Below is a small trained network, with its code and all its weights. Each question gives an input and a target symbol and asks what happens when units are switched off, that is, made to give their printed mean instead of their output.

import numpy as np


def w(rows, s, z=0):
    codes = np.array(rows[::2]) - 128.0
    scale = np.full(codes.shape[1], s)
    scale[-1] = z or s
    return codes * scale


def f(y):
    return y / 2 * (1 + np.tanh(0.7978845608 * (y + 0.044715 * y**3)))


def softmax(a):
    e = np.exp(a - a.max(-1, keepdims=True))
    return e / e.sum(-1, keepdims=True)


def log_softmax(a):
    a = a - a.max(-1, keepdims=True)
    return a - np.log(np.exp(a).sum(-1, keepdims=True))


def net(x, mask):
    ids = ['ΓΞΦαεηθλπσ'.index(c) for c in x.split()]
    T = len(ids)
    res = E[ids] + P[:T]
    r = res
    for j in range(2):
        rows = slice(3 * j, 3 * j + 3)
        q, k, v = (r @ M[0][rows].T for M in (Q, K, V))
        z = softmax(np.where(np.tri(T) > 0, q @ k.T / 3**0.5, -1e9)) @ v
        o = O[0][rows]
        res = res + np.where(mask[j], z, o[:, -1]) @ o[:, :-1]
    y = f(res @ A[0][:, :-1].T + A[0][:, -1])
    res = res + np.where(mask[2:10], y, B[0][:, -1]) @ B[0][:, :-1]
    return log_softmax(res[-1] @ U[:, :-1].T + U[:, -1])


Q, K, V, O, A, B = {}, {}, {}, {}, {}, {}
E = w([
[97,58,112,128,58],'Γ',
[253,172,231,171,121],'Ξ',
[164,43,148,57,168],'Φ',
[34,182,142,113,131],'α',
[161,117,166,78,203],'ε',
[135,104,166,163,224],'η',
[114,145,130,64,181],'θ',
[80,75,145,84,93],'λ',
[147,65,164,38,128],'π',
[212,159,42,110,36],'σ',
],0.017)
P = w([
[129,155,247,79,98],'0',
[119,157,209,96,106],'1',
[116,155,183,105,112],'2',
[117,150,165,111,116],'3',
[120,146,148,116,120],'4',
[123,139,135,121,123],'5',
[125,137,120,125,127],'6',
[130,131,109,127,130],'7',
[133,127,98,131,132],'8',
[139,123,87,133,134],'9',
[144,117,74,136,137],'10',
[148,111,65,139,140],'11',
[154,104,55,142,142],'12',
[159,97,46,145,144],'13',
],0.014)
Q[0] = w([
[132,168,130,172,129],'head 0',
[110,135,113,93,148],'head 0',
[93,124,93,113,88],'head 0',
[110,53,127,60,127],'head 1',
[119,111,168,153,253],'head 1',
[93,93,112,64,154],'head 1',
],0.03)
K[0] = w([
[144,139,158,190,128],'head 0',
[107,114,76,119,143],'head 0',
[102,121,97,143,73],'head 0',
[112,89,112,56,133],'head 1',
[141,142,146,119,252],'head 1',
[80,118,102,83,143],'head 1',
],0.031)
V[0] = w([
[203,127,128,105,121],'head 0',
[202,74,172,157,245],'head 0',
[176,57,87,141,182],'head 0',
[156,94,95,76,106],'head 1',
[36,170,159,2,24],'head 1',
[202,49,43,66,112],'head 1',
],0.0073)
O[0] = w([
[126,187,75,115,87,209],'head 0',
[216,181,104,105,140,117],'head 0',
[161,198,140,204,168,80],'head 0',
[154,140,165,112,129,170],'head 1',
[255,151,117,150,174,254],'head 1',
[162,145,227,88,119,156],'head 1',
],0.0084,0.0039)
A[0] = w([
[75,138,207,79,91,217],'neuron 0',
[106,105,88,142,125,31],'neuron 1',
[73,153,146,129,122,252],'neuron 2',
[158,108,127,109,130,105],'neuron 3',
[151,145,123,100,181,114],'neuron 4',
[56,194,235,89,130,245],'neuron 5',
[116,72,155,102,133,193],'neuron 6',
[60,170,253,154,89,105],'neuron 7',
],0.022,0.003)
B[0] = w([
[168,30,76,143,119,213],'neuron 0',
[207,137,171,198,137,151],'neuron 1',
[83,94,189,80,143,166],'neuron 2',
[60,162,169,165,152,227],'neuron 3',
[110,70,160,149,134,254],'neuron 4',
[160,199,4,38,86,212],'neuron 5',
[122,189,112,114,148,214],'neuron 6',
[195,151,193,202,226,139],'neuron 7',
],0.023,0.0069)
U = w([
[93,154,1,61,179,166],'Γ',
[64,106,224,81,173,252],'Ξ',
[140,96,216,233,209,178],'Φ',
[108,165,104,161,132,44],'α',
[106,161,101,169,133,38],'ε',
[103,174,103,176,128,69],'η',
[91,166,90,185,132,59],'θ',
[137,82,94,189,22,150],'λ',
[202,225,144,128,162,47],'π',
[62,188,67,217,116,130],'σ',
],0.0073,0.0048)

Each question gives the input, a string of symbols that net reads in full, and the target symbol t.
The units are the heads (3 rows each of Q, K, V and O) and the neurons (one row each of A and B). Each row of codes is followed by its name. A weight is (code - 128) times the scale printed after its matrix; where a second scale follows, it is the last column's (O, A, B and U).
mask holds one flag per unit, heads first, then neurons. A switched-off unit (its flag False) gives its mean, the last column of its rows in O or B, instead of its output. The means were averaged over made-up inputs and are rounded, as every weight is.
A unit's drop is (log p(t) with every unit on - log p(t) with that unit switched off) / (log p(t) with every unit on - log p(t) with every unit switched off).
The circuit of an input: a set's keep is (log p(t) with only the set's units on - log p(t) with every unit switched off) / (log p(t) with every unit on - log p(t) with every unit switched off). Starting from all 10 units, units are removed one at a time, each time the one whose removal leaves the highest keep (on an exact tie, the one counted first), for as long as the keep stays at least 0.8.
circuit, biggest first: the units of the circuit, biggest drop first
k most important neurons: the k neurons with the biggest drops, biggest first
heads that matter: for each layer, one digit per head in row order, 1 if its drop is at least 0.15 and else 0, layers parted by /
input π α θ θ θ λ Ξ ε, target Γ: circuit, biggest first -> [head 1; neuron 5]
input ε α α θ σ Γ, target Φ: circuit, biggest first -> [neuron 7; head 0]
input Γ σ λ α Γ Ξ θ η Γ α, target Ξ: 2 most important neurons -> [neuron 2; neuron 5]
input θ η ε ε σ Γ η Ξ ε, target Φ: circuit, biggest first -> [neuron 5]
input Γ θ η α α λ α η α, target Φ: circuit, biggest first -> [head 1; neuron 1; neuron 5]
input Φ α θ ε η Φ σ α η, target Ξ: circuit, biggest first -> [head 1; neuron 2]
input α π η η Ξ ε Φ θ σ Ξ α α, target Φ: circuit, biggest first -> [head 1; neuron 5]
input η Ξ Ξ θ σ Ξ Ξ α σ η π π θ, target Ξ: heads that matter -> 01
input ε α Γ ε ε ε, target Φ: 2 most important neurons -> [neuron 4; neuron 2]
input Γ α Φ α α π η α Φ Ξ Φ, target Φ: 2 most important neurons -> [neuron 4; neuron 2]
input π θ α ε Φ α Γ η, target Γ: 2 most important neurons -> [neuron 5; neuron 3]
input α ε θ α π η η η Ξ θ, target Ξ: 2 most important neurons -> [neuron 1; neuron 0]
input λ η α σ σ π, target Γ: 3 most important neurons -> [neuron 5; neuron 6; neuron 0]
input α α θ σ, target λ: circuit, biggest first -> [head 0; neuron 0; head 1]
input ε α θ, target Γ: most important neuron -> [neuron 5]
input Γ Γ σ α σ η, target Γ: 2 most important neurons -> [neuron 3; neuron 5]
input ε θ Φ Γ η σ α, target Γ: 3 most important neurons -> [neuron 5; neuron 4; neuron 3]
input Φ π η σ, target λ: 3 most important neurons -> [neuron 0; neuron 6; neuron 5]
input π ε α λ ε ε σ Φ Φ Φ π σ Φ, target Φ: circuit, biggest first -> [head 0; neuron 4]
input η α σ Ξ σ Ξ π Γ Φ α Ξ π, target Ξ: circuit, biggest first -> [head 1]
